Here is a tiny trained network, its code and every weight. The questions are about switching its units off for an input and a target symbol, where a switched-off unit gives its printed mean instead of its output.

import numpy as np


def w(rows, s, z=0):
    codes = np.array(rows[::2]) - 128.0
    scale = np.full(codes.shape[1], s)
    scale[-1] = z or s
    return codes * scale


def norm(h):
    return h / np.sqrt((h * h).mean(-1, keepdims=True) + 1e-5)


def f(y):
    return y / 2 * (1 + np.tanh(0.7978845608 * (y + 0.044715 * y**3)))


def softmax(a):
    e = np.exp(a - a.max(-1, keepdims=True))
    return e / e.sum(-1, keepdims=True)


def log_softmax(a):
    a = a - a.max(-1, keepdims=True)
    return a - np.log(np.exp(a).sum(-1, keepdims=True))


def net(x, mask):
    ids = ['ΔΛΞΩαβγεζηθμπσφ'.index(c) for c in x.split()]
    T = len(ids)
    res = E[ids] + P[:T]
    u = 0
    for l in range(2):
        r = norm(res)
        for j in range(2):
            rows = slice(2 * j, 2 * j + 2)
            q, k, v = (r @ M[l][rows].T for M in (Q, K, V))
            z = softmax(np.where(np.tri(T) > 0, q @ k.T / 2**0.5, -1e9)) @ v
            o = O[l][rows]
            res = res + np.where(mask[u + j], z, o[:, -1]) @ o[:, :-1]
        u += 2
        y = f(norm(res) @ A[l][:, :-1].T + A[l][:, -1])
        res = res + np.where(mask[u : u + 8], y, B[l][:, -1]) @ B[l][:, :-1]
        u += 8
    return log_softmax(norm(res)[-1] @ U[:, :-1].T + U[:, -1])


Q, K, V, O, A, B = {}, {}, {}, {}, {}, {}
E = w([
[210,89,165,103,173],'Δ',
[41,100,101,167,126],'Λ',
[154,148,74,33,126],'Ξ',
[220,206,95,150,118],'Ω',
[47,44,141,171,198],'α',
[207,63,61,115,197],'β',
[109,162,169,88,136],'γ',
[149,160,32,200,135],'ε',
[159,152,97,179,189],'ζ',
[246,131,84,157,162],'η',
[47,34,56,193,186],'θ',
[5,131,131,190,98],'μ',
[69,78,51,19,133],'π',
[65,133,73,207,120],'σ',
[204,100,160,166,173],'φ',
],0.015)
P = w([
[130,98,139,183,2],'0',
[158,135,81,158,133],'1',
[159,136,91,164,141],'2',
[159,134,98,167,144],'3',
[164,141,101,173,148],'4',
[163,138,104,174,150],'5',
[165,138,109,177,155],'6',
[161,141,112,180,154],'7',
[167,138,114,181,157],'8',
[161,139,118,179,158],'9',
[160,141,116,185,161],'10',
],0.0073)
Q[0] = w([
[72,234,74,3,134],'0.h0',
[47,249,247,144,236],'0.h0',
[165,168,207,157,145],'0.h1',
[157,121,133,124,115],'0.h1',
],0.0069)
K[0] = w([
[149,126,220,52,38],'0.h0',
[180,22,87,185,2],'0.h0',
[165,153,196,93,73],'0.h1',
[161,123,134,165,139],'0.h1',
],0.0079)
V[0] = w([
[126,124,160,195,25],'0.h0',
[177,3,145,91,37],'0.h0',
[154,20,61,184,20],'0.h1',
[153,81,136,120,104],'0.h1',
],0.0052)
O[0] = w([
[118,184,119,94,200,128],'0.h0',
[157,70,97,52,203,8],'0.h0',
[144,184,2,88,134,254],'0.h1',
[153,207,147,123,52,132],'0.h1',
],0.006,0.0014)
A[0] = w([
[62,148,69,178,139,134],'0.n0',
[129,150,202,186,81,145],'0.n1',
[100,139,119,106,228,116],'0.n2',
[205,122,177,121,135,255],'0.n3',
[124,212,93,124,1,49],'0.n4',
[122,27,82,229,107,168],'0.n5',
[99,37,53,86,145,26],'0.n6',
[94,157,186,184,188,158],'0.n7',
],0.0083,0.0065)
B[0] = w([
[156,94,81,176,149,190],'0.n0',
[106,139,113,122,255,146],'0.n1',
[61,158,123,172,77,152],'0.n2',
[155,126,66,147,116,251],'0.n3',
[141,91,113,179,202,127],'0.n4',
[83,194,29,141,120,254],'0.n5',
[104,48,155,119,126,132],'0.n6',
[156,72,151,150,114,195],'0.n7',
],0.0094,0.0075)
Q[1] = w([
[144,153,111,251,105],'1.h0',
[140,142,145,48,121],'1.h0',
[143,140,117,80,90],'1.h1',
[127,157,180,74,47],'1.h1',
],0.019)
K[1] = w([
[140,151,253,181,139],'1.h0',
[147,138,77,68,131],'1.h0',
[167,100,112,120,135],'1.h1',
[153,45,98,158,98],'1.h1',
],0.019)
V[1] = w([
[150,96,156,186,5],'1.h0',
[106,156,90,80,93],'1.h0',
[120,149,156,132,46],'1.h1',
[145,66,103,167,96],'1.h1',
],0.012)
O[1] = w([
[75,65,107,254,239,78],'1.h0',
[67,158,123,25,189,47],'1.h0',
[155,192,222,186,175,4],'1.h1',
[99,63,121,211,186,164],'1.h1',
],0.01,0.0026)
A[1] = w([
[33,170,118,151,107,176],'1.n0',
[77,53,115,126,65,253],'1.n1',
[93,100,160,197,117,80],'1.n2',
[176,231,91,164,164,191],'1.n3',
[149,123,183,220,97,39],'1.n4',
[146,117,163,170,249,161],'1.n5',
[224,114,146,82,171,228],'1.n6',
[135,191,150,177,63,42],'1.n7',
],0.013,0.0048)
B[1] = w([
[180,175,218,127,43,172],'1.n0',
[170,125,236,123,141,197],'1.n1',
[144,128,103,40,231,153],'1.n2',
[117,130,226,78,162,254],'1.n3',
[233,194,21,248,85,153],'1.n4',
[8,160,159,189,104,182],'1.n5',
[127,154,190,188,26,171],'1.n6',
[175,128,196,112,69,133],'1.n7',
],0.011,0.01)
U = w([
[169,59,140,142,25,45],'Δ',
[48,152,110,161,40,117],'Λ',
[119,203,76,79,61,195],'Ξ',
[178,211,216,103,139,22],'Ω',
[70,23,161,145,156,103],'α',
[159,62,46,107,142,134],'β',
[133,157,108,133,111,90],'γ',
[129,215,38,115,151,129],'ε',
[124,157,139,104,248,167],'ζ',
[231,149,102,102,155,76],'η',
[46,70,44,135,120,142],'θ',
[45,204,226,115,145,90],'μ',
[74,97,121,74,167,255],'π',
[46,217,71,143,115,116],'σ',
[197,40,154,152,179,97],'φ',
],0.016,0.0088)

Each question gives the input, a string of symbols that net reads in full, and the target symbol t.
The units are the heads (2 rows each of Q, K, V and O) and the neurons (one row each of A and B). Each row of codes is followed by its name. A weight is (code - 128) times the scale printed after its matrix; where a second scale follows, it is the last column's (O, A, B and U).
mask holds one flag per unit, layer by layer, with each layer's heads first. A switched-off unit (its flag False) gives its mean, the last column of its rows in O or B, instead of its output. The means were averaged over made-up inputs and are rounded, as every weight is.
A unit's drop is (log p(t) with every unit on - log p(t) with that unit switched off) / (log p(t) with every unit on - log p(t) with every unit switched off).
unit that matters most: the unit with the biggest drop
k most important neurons: the k neurons with the biggest drops, biggest first
heads that matter: for each layer, one digit per head in row order, 1 if its drop is at least 0.15 and else 0, layers parted by /
input α φ ζ Δ φ φ ζ γ, target φ: unit that matters most -> 0.n7
input α ζ ε γ φ φ φ μ μ Ξ, target φ: heads that matter -> 11 / 00
input Δ ζ Ξ η φ β γ φ ζ α σ, target Ω: heads that matter -> 10 / 01
input ζ Δ γ φ, target Δ: heads that matter -> 01 / 11
input ζ Δ ζ θ ζ η φ γ ζ Ξ, target Δ: heads that matter -> 11 / 00
input ζ Λ π Ξ Δ γ, target Δ: 4 most important neurons -> 0.n1, 0.n5, 0.n7, 0.n0
input Δ σ φ γ Λ Ξ φ β, target Ω: heads that matter -> 11 / 01
input φ α θ ζ σ Δ σ ζ γ Λ ε, target μ: 4 most important neurons -> 0.n2, 0.n1, 0.n0, 1.n3
input β β Δ θ π γ, target α: heads that matter -> 11 / 10
input α Λ φ θ ζ, target ζ: heads that matter -> 01 / 01
input φ ε φ φ ζ γ ζ Λ, target μ: 4 most important neurons -> 0.n2, 0.n1, 0.n5, 0.n7
input φ γ ζ, target μ: heads that matter -> 11 / 11
input ζ μ Λ γ Ω Λ φ η, target Δ: heads that matter -> 01 / 10
input ζ β φ α φ γ μ μ, target Δ: unit that matters most -> 0.h1
input Δ θ Ξ Λ μ φ γ ε Ω, target Ω: 2 most important neurons -> 0.n1, 1.n3
input φ γ θ β μ Δ ε φ σ, target μ: 3 most important neurons -> 0.n2, 0.n1, 0.n5
input ζ Ω ζ α β μ, target μ: 4 most important neurons -> 1.n0, 0.n5, 0.n3, 1.n1
input Δ φ α ε φ ζ α φ γ η, target Ω: 4 most important neurons -> 0.n0, 0.n2, 0.n1, 1.n3
input Δ φ α γ φ ζ, target Ω: heads that matter -> 10 / 01
input φ φ φ α φ ζ η θ Ω γ α, target μ: 4 most important neurons -> 0.n2, 0.n5, 0.n1, 0.n0
input φ ε φ γ β Δ, target μ: unit that matters most -> 0.h0
input ζ ζ μ Ω, target Ω: heads that matter -> 00 / 00
input φ Λ π ζ φ φ Δ φ η ζ, target φ: 3 most important neurons -> 0.n1, 0.n0, 1.n3
input Δ μ π ζ ζ, target ζ: heads that matter -> 00 / 01
input φ ζ φ, target ζ: 3 most important neurons -> 1.n3, 1.n0, 0.n3
input φ φ Δ γ Ω α α, target μ: 3 most important neurons -> 0.n5, 0.n2, 0.n1
input φ Λ Δ α ζ Ξ η ζ π γ ε, target μ: 4 most important neurons -> 0.n2, 0.n1, 0.n0, 0.n5
